Below is a small trained network, with its code and all its weights. Each question gives an input and a class and asks what happens when units are switched off, that is, made to give their printed mean instead of their output.

import numpy as np


def w(rows, s, z=0):
    codes = np.array(rows[::2]) - 128.0
    scale = np.full(codes.shape[1], s)
    scale[-1] = z or s
    return codes * scale


def norm(h):
    return h / np.sqrt((h * h).mean(-1, keepdims=True) + 1e-5)


def f(y):
    return y / 2 * (1 + np.tanh(0.7978845608 * (y + 0.044715 * y**3)))


def log_softmax(a):
    a = a - a.max(-1, keepdims=True)
    return a - np.log(np.exp(a).sum(-1, keepdims=True))


def net(x, mask):
    res = np.array(x, float).reshape(1, 8) / 4 @ E
    u = 0
    for l in range(4):
        y = f(norm(res) @ A[l][:, :-1].T + A[l][:, -1])
        res = res + np.where(mask[u : u + 4], y, B[l][:, -1]) @ B[l][:, :-1]
        u += 4
    return log_softmax(norm(res)[-1] @ U[:, :-1].T + U[:, -1])


A, B = {}, {}
E = w([
[129,133,127,129,123,129,127,133],'x0',
[124,124,129,130,129,134,127,127],'x1',
[159,76,97,83,156,88,73,23],'x2',
[179,78,39,48,196,191,158,215],'x3',
[210,72,139,228,82,251,82,87],'x4',
[129,127,129,131,129,125,131,127],'x5',
[154,140,102,64,23,129,233,68],'x6',
[123,174,65,193,174,113,169,81],'x7',
],0.0018)
A[0] = w([
[30,146,106,65,156,1,152,164,55],'0.n0',
[167,146,108,171,107,215,61,127,171],'0.n1',
[155,191,82,107,225,148,182,126,248],'0.n2',
[176,68,96,201,63,207,82,113,1],'0.n3',
],0.0028,0.0015)
B[0] = w([
[213,163,199,133,188,253,134,70,211],'0.n0',
[129,93,158,126,170,133,154,91,211],'0.n1',
[91,115,80,168,86,127,88,94,251],'0.n2',
[142,188,222,75,216,151,202,120,161],'0.n3',
],0.0044,0.0013)
A[1] = w([
[179,42,30,110,175,173,165,195,2],'1.n0',
[46,156,146,198,94,181,230,251,26],'1.n1',
[188,149,101,113,43,132,199,89,2],'1.n2',
[99,182,193,123,123,104,138,82,91],'1.n3',
],0.0031,0.0008)
B[1] = w([
[56,196,120,93,85,182,52,106,244],'1.n0',
[255,160,106,108,113,59,61,95,247],'1.n1',
[77,68,150,146,165,104,190,154,173],'1.n2',
[127,106,96,126,129,161,104,151,196],'1.n3',
],0.0051,0.0011)
A[2] = w([
[125,101,135,165,165,129,32,132,139],'2.n0',
[159,138,85,76,4,148,189,84,115],'2.n1',
[156,105,210,212,107,90,139,81,6],'2.n2',
[56,244,145,4,224,8,153,152,102],'2.n3',
],0.0032,0.0015)
B[2] = w([
[94,114,117,100,133,90,253,171,236],'2.n0',
[78,121,168,111,226,63,152,212,255],'2.n1',
[105,201,95,32,166,194,109,148,191],'2.n2',
[195,37,198,206,103,251,137,86,218],'2.n3',
],0.004,0.001)
A[3] = w([
[142,51,221,66,71,127,58,181,1],'3.n0',
[128,44,100,84,157,87,81,44,110],'3.n1',
[116,96,142,203,212,114,4,186,91],'3.n2',
[68,172,227,174,81,70,89,66,89],'3.n3',
],0.004,0.0018)
B[3] = w([
[81,189,26,255,171,89,129,29,224],'3.n0',
[202,224,172,169,67,104,116,243,221],'3.n1',
[106,95,160,51,65,78,234,109,235],'3.n2',
[128,85,25,49,144,207,84,203,249],'3.n3',
],0.0048,0.0011)
U = w([
[190,98,227,141,159,254,147,63,117],'0',
[69,126,35,13,111,198,62,187,101],'1',
[73,72,175,71,116,35,231,151,255],'2',
[253,206,143,139,85,51,76,175,18],'3',
[72,161,57,246,137,90,110,49,172],'4',
],0.007,0.00089)

Each question gives the input, the list of numbers given to net, and the class t.
The units are the neurons (one row each of A and B). Each row of codes is followed by its name. A weight is (code - 128) times the scale printed after its matrix; where a second scale follows, it is the last column's (A, B and U).
mask holds one flag per neuron, layer by layer. A switched-off neuron (its flag False) gives its mean, the last column of its row in B, instead of its output. The means were averaged over made-up inputs and are rounded, as every weight is.
A unit's drop is (log p(t) with every unit on - log p(t) with that unit switched off) / (log p(t) with every unit on - log p(t) with every unit switched off).
The circuit of an input: a set's keep is (log p(t) with only the set's units on - log p(t) with every unit switched off) / (log p(t) with every unit on - log p(t) with every unit switched off). Starting from the 12 units with the biggest drops (on a tie, the unit counted first), units are removed one at a time, each time the one whose removal leaves the highest keep (on an exact tie, the one counted first), for as long as the keep stays at least 0.8.
units of the circuit, in order: the units of the circuit, biggest drop first
top k neurons: the k neurons with the biggest drops, biggest first
top k neurons in layer l: the k neurons of layer l with the biggest drops, biggest first
input [-4,-8,-1,-5,-5,-5,-5,5], class 0: units of the circuit, in order -> [2.n3]
input [5,8,-2,-7,5,-6,-2,-8], class 4: top 3 neurons -> [3.n0 0.n0 1.n0]
input [-6,1,5,-8,-6,8,3,6], class 1: top 2 neurons -> [3.n3 0.n3]
input [-3,8,6,2,4,-3,6,-4], class 2: units of the circuit, in order -> [2.n1 0.n0]
input [-7,0,5,2,-1,7,-7,-7], class 2: top 2 neurons -> [3.n2 1.n1]
input [-4,-4,6,-1,2,-8,-4,6], class 3: top 4 neurons -> [3.n1 2.n1 3.n0 1.n2]
input [8,-6,6,-1,-2,-3,-6,-7], class 4: top 2 neurons -> [3.n0 2.n1]
input [-3,1,2,-5,3,-5,-5,2], class 1: top 2 neurons -> [3.n3 2.n1]
input [-7,-4,4,-6,1,0,-2,5], class 1: top 3 neurons -> [3.n3 1.n1 3.n0]
input [-3,-6,6,-4,1,0,4,-2], class 3: top 2 neurons -> [3.n1 1.n0]
input [-1,7,-3,7,-7,-1,-6,7], class 0: top 2 neurons -> [2.n3 0.n0]
input [-5,2,0,5,-4,0,0,8], class 4: units of the circuit, in order -> [0.n2 3.n3]
input [-5,1,5,-7,-6,3,7,3], class 1: top 3 neurons -> [3.n3 2.n0 0.n3]
input [-5,-6,-2,6,-6,-1,-6,3], class 0: units of the circuit, in order -> [2.n3]
input [-5,-6,4,-8,6,-2,2,-2], class 1: top 2 neurons -> [3.n3 0.n0]
input [-5,7,0,-8,1,-3,-2,8], class 1: top 2 neurons -> [3.n3 3.n0]
input [-6,4,6,3,5,0,1,0], class 3: top 2 neurons in layer 2 -> [2.n3 2.n2]
input [3,8,-1,-5,6,7,-8,-1], class 2: units of the circuit, in order -> [3.n2 2.n0]
input [-2,-7,-1,0,0,-8,5,-6], class 4: top 2 neurons in layer 3 -> [3.n0 3.n2]
input [1,-5,-2,1,-4,0,-2,1], class 0: units of the circuit, in order -> [0.n0]
input [0,-1,-7,-3,6,3,6,4], class 3: top 2 neurons in layer 3 -> [3.n2 3.n0]
input [4,-7,4,-6,1,-1,6,3], class 1: top 2 neurons in layer 3 -> [3.n3 3.n2]
input [-5,-1,1,3,5,0,-5,-7], class 4: top 2 neurons in layer 2 -> [2.n1 2.n3]
input [-4,-2,8,2,-1,-4,2,6], class 3: top 2 neurons in layer 3 -> [3.n1 3.n0]
